Here is a tiny trained network, its code and every weight. The questions are about switching its units off for an input and a target symbol, where a switched-off unit gives its printed mean instead of its output.

import numpy as np


def w(rows, s, z=0):
    codes = np.array(rows[::2]) - 128.0
    scale = np.full(codes.shape[1], s)
    scale[-1] = z or s
    return codes * scale


def f(y):
    return y / 2 * (1 + np.tanh(0.7978845608 * (y + 0.044715 * y**3)))


def softmax(a):
    e = np.exp(a - a.max(-1, keepdims=True))
    return e / e.sum(-1, keepdims=True)


def log_softmax(a):
    a = a - a.max(-1, keepdims=True)
    return a - np.log(np.exp(a).sum(-1, keepdims=True))


def net(x, mask):
    ids = ['Γαημξσ'.index(c) for c in x.split()]
    T = len(ids)
    res = E[ids] + P[:T]
    r = res
    for j in range(3):
        rows = slice(4 * j, 4 * j + 4)
        q, k, v = (r @ M[0][rows].T for M in (Q, K, V))
        z = softmax(np.where(np.tri(T) > 0, q @ k.T / 4**0.5, -1e9)) @ v
        o = O[0][rows]
        res = res + np.where(mask[j], z, o[:, -1]) @ o[:, :-1]
    y = f(res @ A[0][:, :-1].T + A[0][:, -1])
    res = res + np.where(mask[3:11], y, B[0][:, -1]) @ B[0][:, :-1]
    return log_softmax(res[-1] @ U[:, :-1].T + U[:, -1])


Q, K, V, O, A, B = {}, {}, {}, {}, {}, {}
E = w([
[144,139,84,108,60,121,159,159,253,143,162,168],'Γ',
[65,169,72,90,182,68,169,177,106,108,245,76],'α',
[148,103,173,240,161,84,143,126,255,151,132,133],'η',
[130,180,89,173,32,124,84,216,154,39,141,191],'μ',
[137,147,228,133,176,142,177,233,109,169,54,185],'ξ',
[59,223,183,152,39,107,101,100,130,215,94,143],'σ',
],0.0093)
P = w([
[128,31,63,128,180,206,7,207,139,206,122,114],'0',
[83,150,139,111,156,211,69,255,202,199,194,78],'1',
[182,155,108,149,127,167,80,186,142,177,156,91],'2',
[183,166,110,157,114,141,107,183,139,166,154,108],'3',
[167,165,115,147,105,121,124,183,143,150,151,126],'4',
[157,176,120,144,100,105,142,176,146,142,148,142],'5',
[135,175,132,145,92,94,151,171,144,130,146,149],'6',
[119,187,139,152,95,88,162,167,138,110,137,164],'7',
[102,180,160,148,88,77,173,159,141,96,128,167],'8',
[73,188,173,148,92,73,181,154,131,82,125,171],'9',
[68,194,177,147,101,50,184,134,132,78,112,193],'10',
[43,194,191,150,102,50,195,135,131,60,109,187],'11',
[11,176,200,150,105,43,203,126,123,62,104,208],'12',
],0.0068)
Q[0] = w([
[128,101,152,157,170,144,125,121,173,142,128,100],'h0',
[173,111,139,147,117,142,116,118,90,104,66,155],'h0',
[138,98,109,101,179,117,150,137,97,55,151,140],'h0',
[128,124,111,184,126,106,103,99,153,102,139,123],'h0',
[107,140,140,135,121,101,159,147,132,117,132,149],'h1',
[146,111,116,118,129,147,100,104,112,119,120,115],'h1',
[146,110,114,117,134,148,112,111,109,129,113,122],'h1',
[107,151,138,140,128,103,146,150,138,121,149,135],'h1',
[108,122,140,119,138,112,164,118,158,146,134,128],'h2',
[126,79,97,107,122,124,127,71,121,95,127,123],'h2',
[160,51,129,68,160,205,79,61,51,144,82,91],'h2',
[94,225,152,151,92,80,180,251,161,121,160,184],'h2',
],0.014)
K[0] = w([
[189,39,93,166,169,169,103,176,245,67,153,113],'h0',
[125,92,139,51,254,153,182,163,69,230,143,41],'h0',
[148,83,200,144,189,69,248,143,126,101,67,217],'h0',
[74,102,116,172,166,31,129,38,184,109,182,69],'h0',
[119,131,86,105,155,86,128,137,112,93,155,90],'h1',
[144,134,147,145,93,172,111,144,162,126,95,166],'h1',
[144,143,141,135,94,155,101,109,166,136,102,142],'h1',
[97,114,99,101,167,105,142,159,97,123,156,102],'h1',
[133,106,85,172,96,77,110,123,157,53,134,199],'h2',
[212,34,39,127,218,166,133,180,162,127,220,75],'h2',
[149,87,83,117,148,187,69,129,151,177,156,41],'h2',
[88,161,177,134,101,54,177,88,101,104,89,182],'h2',
],0.0081)
V[0] = w([
[145,114,237,110,200,172,151,123,119,207,55,111],'h0',
[187,102,127,142,180,142,165,119,166,133,104,123],'h0',
[165,114,251,216,144,140,133,104,126,142,24,165],'h0',
[138,127,37,56,104,158,126,126,148,121,177,90],'h0',
[144,93,180,165,207,115,192,105,165,209,115,119],'h1',
[167,124,217,198,25,149,125,138,211,170,33,236],'h1',
[135,145,132,146,52,196,32,172,183,130,106,192],'h1',
[86,136,68,48,208,95,150,108,39,95,197,19],'h1',
[66,171,136,84,66,58,147,33,117,213,180,68],'h2',
[103,147,87,220,31,112,2,96,167,121,172,123],'h2',
[91,140,183,102,93,142,100,116,51,176,17,144],'h2',
[174,93,151,178,165,87,173,62,206,166,109,96],'h2',
],0.0058)
O[0] = w([
[119,169,93,70,58,70,195,139,160,83,171,115,96],'h0',
[121,128,149,167,81,108,177,120,119,108,110,125,102],'h0',
[100,140,117,89,92,133,155,115,159,40,120,128,101],'h0',
[188,136,127,171,151,129,117,121,79,198,107,127,125],'h0',
[119,86,97,104,182,190,29,116,141,143,100,156,109],'h1',
[141,190,151,116,163,197,116,149,205,74,126,98,2],'h1',
[93,179,212,170,133,129,149,194,197,50,150,106,115],'h1',
[120,68,87,118,91,75,147,88,49,180,127,186,221],'h1',
[151,78,123,95,72,84,146,184,121,141,56,2,121],'h2',
[148,58,206,62,112,124,70,99,125,102,115,98,162],'h2',
[110,80,88,156,179,136,80,218,182,172,68,116,161],'h2',
[102,95,121,191,51,160,178,114,104,114,45,132,89],'h2',
],0.0073,0.0068)
A[0] = w([
[128,187,148,148,184,250,148,93,151,55,169,145,4],'n0',
[148,136,1,63,41,122,127,120,171,54,169,146,143],'n1',
[142,72,68,146,84,92,158,74,31,174,120,177,86],'n2',
[137,212,163,164,54,114,170,134,139,123,159,139,157],'n3',
[147,121,89,125,161,107,123,140,108,129,166,99,125],'n4',
[165,87,213,68,77,112,93,58,90,102,180,128,202],'n5',
[175,152,140,143,103,114,169,133,156,99,123,127,114],'n6',
[108,132,145,148,52,96,182,124,165,93,104,120,182],'n7',
],0.007,0.003)
B[0] = w([
[162,68,115,77,56,102,66,179,107,194,49,23,153],'n0',
[158,66,165,216,204,228,19,189,151,174,16,148,139],'n1',
[202,221,121,132,118,226,174,122,234,62,89,49,252],'n2',
[94,191,68,90,87,82,218,78,123,119,165,134,145],'n3',
[140,156,94,69,134,67,129,131,97,165,164,108,142],'n4',
[151,93,241,8,124,166,116,24,121,1,138,121,154],'n5',
[95,113,88,77,71,73,186,87,93,104,134,120,129],'n6',
[117,121,100,84,87,34,187,82,100,107,187,135,142],'n7',
],0.0052,0.016)
U = w([
[181,125,159,180,158,255,85,142,165,135,61,109,66],'Γ',
[178,183,106,103,121,126,150,124,137,125,141,83,112],'α',
[99,155,111,111,72,120,188,94,126,73,141,108,30],'η',
[116,112,180,92,169,130,92,85,113,109,162,182,156],'μ',
[70,152,102,180,158,108,128,133,115,163,179,193,249],'ξ',
[105,39,121,119,110,57,88,161,80,184,111,120,165],'σ',
],0.0079,0.0015)

Each question gives the input, a string of symbols that net reads in full, and the target symbol t.
The units are the heads (4 rows each of Q, K, V and O) and the neurons (one row each of A and B). Each row of codes is followed by its name. A weight is (code - 128) times the scale printed after its matrix; where a second scale follows, it is the last column's (O, A, B and U).
mask holds one flag per unit, heads first, then neurons. A switched-off unit (its flag False) gives its mean, the last column of its rows in O or B, instead of its output. The means were averaged over made-up inputs and are rounded, as every weight is.
A unit's drop is (log p(t) with every unit on - log p(t) with that unit switched off) / (log p(t) with every unit on - log p(t) with every unit switched off).
The circuit of an input: a set's keep is (log p(t) with only the set's units on - log p(t) with every unit switched off) / (log p(t) with every unit on - log p(t) with every unit switched off). Starting from all 11 units, units are removed one at a time, each time the one whose removal leaves the highest keep (on an exact tie, the one counted first), for as long as the keep stays at least 0.8.
circuit, biggest first: the units of the circuit, biggest drop first
unit that matters most: the unit with the biggest drop
top k neurons: the k neurons with the biggest drops, biggest first
heads that matter: for each layer, one digit per head in row order, 1 if its drop is at least 0.15 and else 0, layers parted by /
drop when u is switched off: that unit's drop, to one decimal
input σ μ σ η ξ α η η Γ ξ η μ, target ξ: heads that matter : 001
input α ξ α ξ η α μ μ Γ η μ σ Γ, target σ: unit that matters most : h2
input η σ σ ξ ξ σ α, target σ: circuit, biggest first : [h2 n2]
input μ Γ Γ α Γ Γ μ μ η ξ, target ξ: circuit, biggest first : [h2 n2]
input η Γ σ ξ Γ α σ Γ Γ μ σ η, target σ: circuit, biggest first : [h2 n2]
input ξ α σ, target σ: circuit, biggest first : [n2 h2]
input Γ μ η μ σ, target Γ: heads that matter : 111
input ξ ξ σ σ α σ η, target σ: heads that matter : 001
input η ξ ξ μ ξ α ξ η η, target ξ: top 2 neurons : [n2 n5]
input σ Γ η α α α μ, target μ: top 2 neurons : [n5 n0]
input α μ ξ ξ α σ η μ α μ α μ α, target μ: circuit, biggest first : [h2 h0]
input α α α η ξ ξ, target ξ: top 3 neurons : [n5 n0 n1]
input Γ η Γ α μ η, target μ: top 2 neurons : [n2 n5]
input σ Γ α ξ Γ μ, target ξ: top 2 neurons : [n2 n0]
input μ μ ξ α Γ, target ξ: heads that matter : 011
input σ α ξ, target σ: circuit, biggest first : [n2]
input α η ξ σ α ξ Γ, target Γ: top 2 neurons : [n1 n2]
input ξ ξ σ σ α, target σ: circuit, biggest first : [n2 h2]
input μ α μ σ η ξ Γ, target ξ: drop when n2 is switched off : 0.3
input σ η α μ α ξ α σ μ, target σ: drop when n2 is switched off : -0.4
input α Γ σ ξ μ ξ μ ξ η, target ξ: drop when n5 is switched off : 0.1
input α Γ α σ η ξ Γ α μ η, target μ: drop when n1 is switched off : 0.0
input ξ η σ Γ η Γ μ ξ η μ η η, target η: top neuron : [n3]
input α α ξ ξ ξ Γ μ α η α η σ, target Γ: top 2 neurons : [n2 n3]
